Below is a small trained network, with its code and all its weights. Each question gives an input and a target symbol and asks what happens when units are switched off, that is, made to give their printed mean instead of their output.

import numpy as np


def w(rows, s, z=0):
    codes = np.array(rows[::2]) - 128.0
    scale = np.full(codes.shape[1], s)
    scale[-1] = z or s
    return codes * scale


def norm(h):
    return h / np.sqrt((h * h).mean(-1, keepdims=True) + 1e-5)


def f(y):
    return y / 2 * (1 + np.tanh(0.7978845608 * (y + 0.044715 * y**3)))


def softmax(a):
    e = np.exp(a - a.max(-1, keepdims=True))
    return e / e.sum(-1, keepdims=True)


def log_softmax(a):
    a = a - a.max(-1, keepdims=True)
    return a - np.log(np.exp(a).sum(-1, keepdims=True))


def net(x, mask):
    ids = ['ΔΦαβεζηξπστψ'.index(c) for c in x.split()]
    T = len(ids)
    res = E[ids] + P[:T]
    u = 0
    for l in range(3):
        r = norm(res)
        for j in range(3):
            rows = slice(2 * j, 2 * j + 2)
            q, k, v = (r @ M[l][rows].T for M in (Q, K, V))
            z = softmax(np.where(np.tri(T) > 0, q @ k.T / 2**0.5, -1e9)) @ v
            o = O[l][rows]
            res = res + np.where(mask[u + j], z, o[:, -1]) @ o[:, :-1]
        u += 3
        y = f(norm(res) @ A[l][:, :-1].T + A[l][:, -1])
        res = res + np.where(mask[u : u + 4], y, B[l][:, -1]) @ B[l][:, :-1]
        u += 4
    return log_softmax(norm(res)[-1] @ U[:, :-1].T + U[:, -1])


Q, K, V, O, A, B = {}, {}, {}, {}, {}, {}
E = w([
[116,73,121,139,194],'Δ',
[114,106,112,104,134],'Φ',
[131,155,173,126,117],'α',
[99,47,102,125,80],'β',
[118,176,144,136,119],'ε',
[102,132,59,146,201],'ζ',
[135,141,157,114,140],'η',
[128,161,156,142,113],'ξ',
[108,87,138,197,144],'π',
[135,123,156,109,129],'σ',
[148,185,75,107,194],'τ',
[44,246,253,17,126],'ψ',
],0.031)
P = w([
[200,149,67,132,91],'0',
[34,255,156,151,120],'1',
[32,247,152,143,107],'2',
[31,217,169,133,128],'3',
[33,172,145,101,135],'4',
[47,173,156,99,147],'5',
[50,147,139,80,159],'6',
[57,126,162,62,175],'7',
[61,140,161,80,180],'8',
[61,122,157,62,187],'9',
[70,114,162,59,198],'10',
[76,129,149,65,183],'11',
],0.0079)
Q[0] = w([
[111,131,252,199,207],'L0H0',
[240,162,204,103,120],'L0H0',
[216,105,105,182,176],'L0H1',
[121,91,128,133,149],'L0H1',
[91,161,108,137,186],'L0H2',
[180,72,127,196,141],'L0H2',
],0.025)
K[0] = w([
[129,139,253,136,182],'L0H0',
[139,239,141,47,99],'L0H0',
[91,144,185,91,190],'L0H1',
[80,143,151,128,127],'L0H1',
[138,116,141,135,193],'L0H2',
[133,87,120,166,141],'L0H2',
],0.028)
V[0] = w([
[142,107,138,148,99],'L0H0',
[71,103,182,119,145],'L0H0',
[95,181,174,69,140],'L0H1',
[147,140,139,154,126],'L0H1',
[211,56,107,50,1],'L0H2',
[132,20,124,252,50],'L0H2',
],0.0073)
O[0] = w([
[115,137,135,126,115,112],'L0H0',
[70,126,103,127,144,186],'L0H0',
[103,131,67,98,59,119],'L0H1',
[141,132,126,138,111,116],'L0H1',
[161,67,125,73,120,36],'L0H2',
[109,1,83,94,170,1],'L0H2',
],0.009,0.0086)
A[0] = w([
[84,78,205,164,69,1],'L0N0',
[42,115,151,63,144,112],'L0N1',
[175,91,126,253,126,179],'L0N2',
[126,49,167,221,30,195],'L0N3',
],0.02,0.0024)
B[0] = w([
[84,186,30,145,138,172],'L0N0',
[98,215,175,155,125,254],'L0N1',
[144,78,202,220,165,136],'L0N2',
[40,143,74,119,2,199],'L0N3',
],0.016,0.0071)
Q[1] = w([
[129,118,51,173,252],'L1H0',
[81,79,121,162,109],'L1H0',
[68,55,88,159,180],'L1H1',
[191,151,112,131,93],'L1H1',
[175,149,44,76,102],'L1H2',
[133,149,194,106,63],'L1H2',
],0.039)
K[1] = w([
[129,129,59,154,254],'L1H0',
[59,78,115,146,122],'L1H0',
[45,167,184,106,152],'L1H1',
[158,106,77,97,114],'L1H1',
[65,164,113,78,118],'L1H2',
[200,81,134,93,92],'L1H2',
],0.04)
V[1] = w([
[133,59,186,250,8],'L1H0',
[65,138,92,197,209],'L1H0',
[151,147,50,211,32],'L1H1',
[48,203,162,175,147],'L1H1',
[80,154,190,66,91],'L1H2',
[195,153,87,122,149],'L1H2',
],0.018)
O[1] = w([
[73,54,55,82,27,133],'L1H0',
[212,72,108,74,154,92],'L1H0',
[62,185,45,178,114,212],'L1H1',
[3,77,139,144,197,254],'L1H1',
[136,199,112,155,90,195],'L1H2',
[149,64,113,146,67,107],'L1H2',
],0.013,0.0091)
A[1] = w([
[237,176,21,149,179,253],'L1N0',
[70,5,216,56,139,124],'L1N1',
[194,111,185,83,121,45],'L1N2',
[81,137,149,206,142,58],'L1N3',
],0.026,0.0014)
B[1] = w([
[252,204,40,115,43,167],'L1N0',
[79,192,222,142,248,193],'L1N1',
[109,8,145,70,85,143],'L1N2',
[201,51,159,127,152,254],'L1N3',
],0.022,0.016)
Q[2] = w([
[84,186,121,47,152],'L2H0',
[175,81,142,125,179],'L2H0',
[39,125,124,65,55],'L2H1',
[95,116,205,134,200],'L2H1',
[254,71,75,90,106],'L2H2',
[144,129,139,68,204],'L2H2',
],0.034)
K[2] = w([
[61,172,104,77,153],'L2H0',
[153,115,168,176,198],'L2H0',
[26,107,49,78,67],'L2H1',
[88,74,155,195,162],'L2H1',
[176,74,29,2,102],'L2H2',
[154,139,95,135,206],'L2H2',
],0.029)
V[2] = w([
[43,179,171,121,158],'L2H0',
[149,179,113,244,34],'L2H0',
[146,106,14,109,70],'L2H1',
[99,2,47,214,111],'L2H1',
[154,162,48,193,194],'L2H2',
[89,82,174,144,134],'L2H2',
],0.017)
O[2] = w([
[121,194,101,175,125,227],'L2H0',
[84,95,202,183,167,205],'L2H0',
[118,202,179,137,216,2],'L2H1',
[7,123,136,127,159,114],'L2H1',
[82,79,117,90,101,145],'L2H2',
[86,131,124,158,169,187],'L2H2',
],0.014,0.009)
A[2] = w([
[190,87,3,80,211,2],'L2N0',
[88,215,248,14,44,49],'L2N1',
[72,207,35,35,175,156],'L2N2',
[97,138,22,238,153,112],'L2N3',
],0.023,0.0051)
B[2] = w([
[68,183,86,68,167,177],'L2N0',
[3,145,160,129,136,221],'L2N1',
[100,109,158,145,31,229],'L2N2',
[195,122,86,109,147,254],'L2N3',
],0.037,0.0091)
U = w([
[75,36,68,150,200,80],'Δ',
[81,196,81,217,191,36],'Φ',
[147,126,195,19,68,151],'α',
[68,115,192,42,142,134],'β',
[74,120,65,125,50,173],'ε',
[135,138,201,83,234,120],'ζ',
[118,49,137,46,132,151],'η',
[159,237,106,150,118,163],'ξ',
[158,82,42,139,170,186],'π',
[145,99,191,190,108,145],'σ',
[74,255,226,112,109,2],'τ',
[91,164,71,32,182,131],'ψ',
],0.014,0.0054)

Each question gives the input, a string of symbols that net reads in full, and the target symbol t.
The units are the heads (2 rows each of Q, K, V and O) and the neurons (one row each of A and B). Each row of codes is followed by its name. A weight is (code - 128) times the scale printed after its matrix; where a second scale follows, it is the last column's (O, A, B and U).
mask holds one flag per unit, layer by layer, with each layer's heads first. A switched-off unit (its flag False) gives its mean, the last column of its rows in O or B, instead of its output. The means were averaged over made-up inputs and are rounded, as every weight is.
A unit's drop is (log p(t) with every unit on - log p(t) with that unit switched off) / (log p(t) with every unit on - log p(t) with every unit switched off).
The circuit of an input: a set's keep is (log p(t) with only the set's units on - log p(t) with every unit switched off) / (log p(t) with every unit on - log p(t) with every unit switched off). Starting from the 12 units with the biggest drops (on a tie, the unit counted first), units are removed one at a time, each time the one whose removal leaves the highest keep (on an exact tie, the one counted first), for as long as the keep stays at least 0.8.
circuit, biggest first: the units of the circuit, biggest drop first
most important unit: the unit with the biggest drop
k most important neurons: the k neurons with the biggest drops, biggest first
top k neurons in layer l: the k neurons of layer l with the biggest drops, biggest first
which heads matter: for each layer, one digit per head in row order, 1 if its drop is at least 0.15 and else 0, layers parted by /
input π η η ζ σ β η Φ ε η, target ψ: 3 most important neurons	[L0N3; L0N2; L2N0]
input Δ η σ α η β Φ Φ, target β: top 3 neurons in layer 0	[L0N3; L0N1; L0N0]
input η η Φ Δ, target ζ: most important neuron	[L1N1]
input Φ η η η π π α Φ, target α: which heads matter	101 / 010 / 000
input η η ζ, target ψ: circuit, biggest first	[L2N0; L1H0]
input ε ξ η Φ β η η η α β π Δ, target ζ: which heads matter	001 / 010 / 000
input ξ Δ β Φ β η η η π Φ, target ε: which heads matter	000 / 110 / 000
input η Φ η β ψ α Δ Δ η Φ α, target σ: 3 most important neurons	[L0N1; L0N3; L1N3]
input π Φ η η, target ψ: 4 most important neurons	[L0N2; L2N0; L0N3; L0N0]
input η η α, target σ: which heads matter	001 / 000 / 100
input Φ Δ π η β Δ ψ η ψ ξ, target α: which heads matter	001 / 010 / 000
input Φ η σ ψ α α ζ Δ σ η ξ η, target α: which heads matter	001 / 010 / 000
input β η β Φ ξ η α Φ, target ξ: circuit, biggest first	[L1H1; L0H2]
input η η η η ψ ξ Φ β η ζ ψ σ, target σ: most important unit	L0N1
input η σ β ζ η Φ, target σ: which heads matter	000 / 100 / 000
input Δ β η, target β: which heads matter	000 / 011 / 000
input η η Φ, target σ: 2 most important neurons	[L0N3; L0N1]
input π β Δ η η Φ η ε, target ψ: 2 most important neurons	[L0N2; L2N0]
input ζ Φ η ζ β ζ η, target ζ: 2 most important neurons	[L1N1; L0N1]
input Φ β η α, target α: most important unit	L0H2
input Δ α η Φ ψ η Φ ε ξ ξ β ζ, target ψ: which heads matter	000 / 110 / 110
input π β ψ α Φ η π Φ α, target ψ: 2 most important neurons	[L0N2; L2N0]
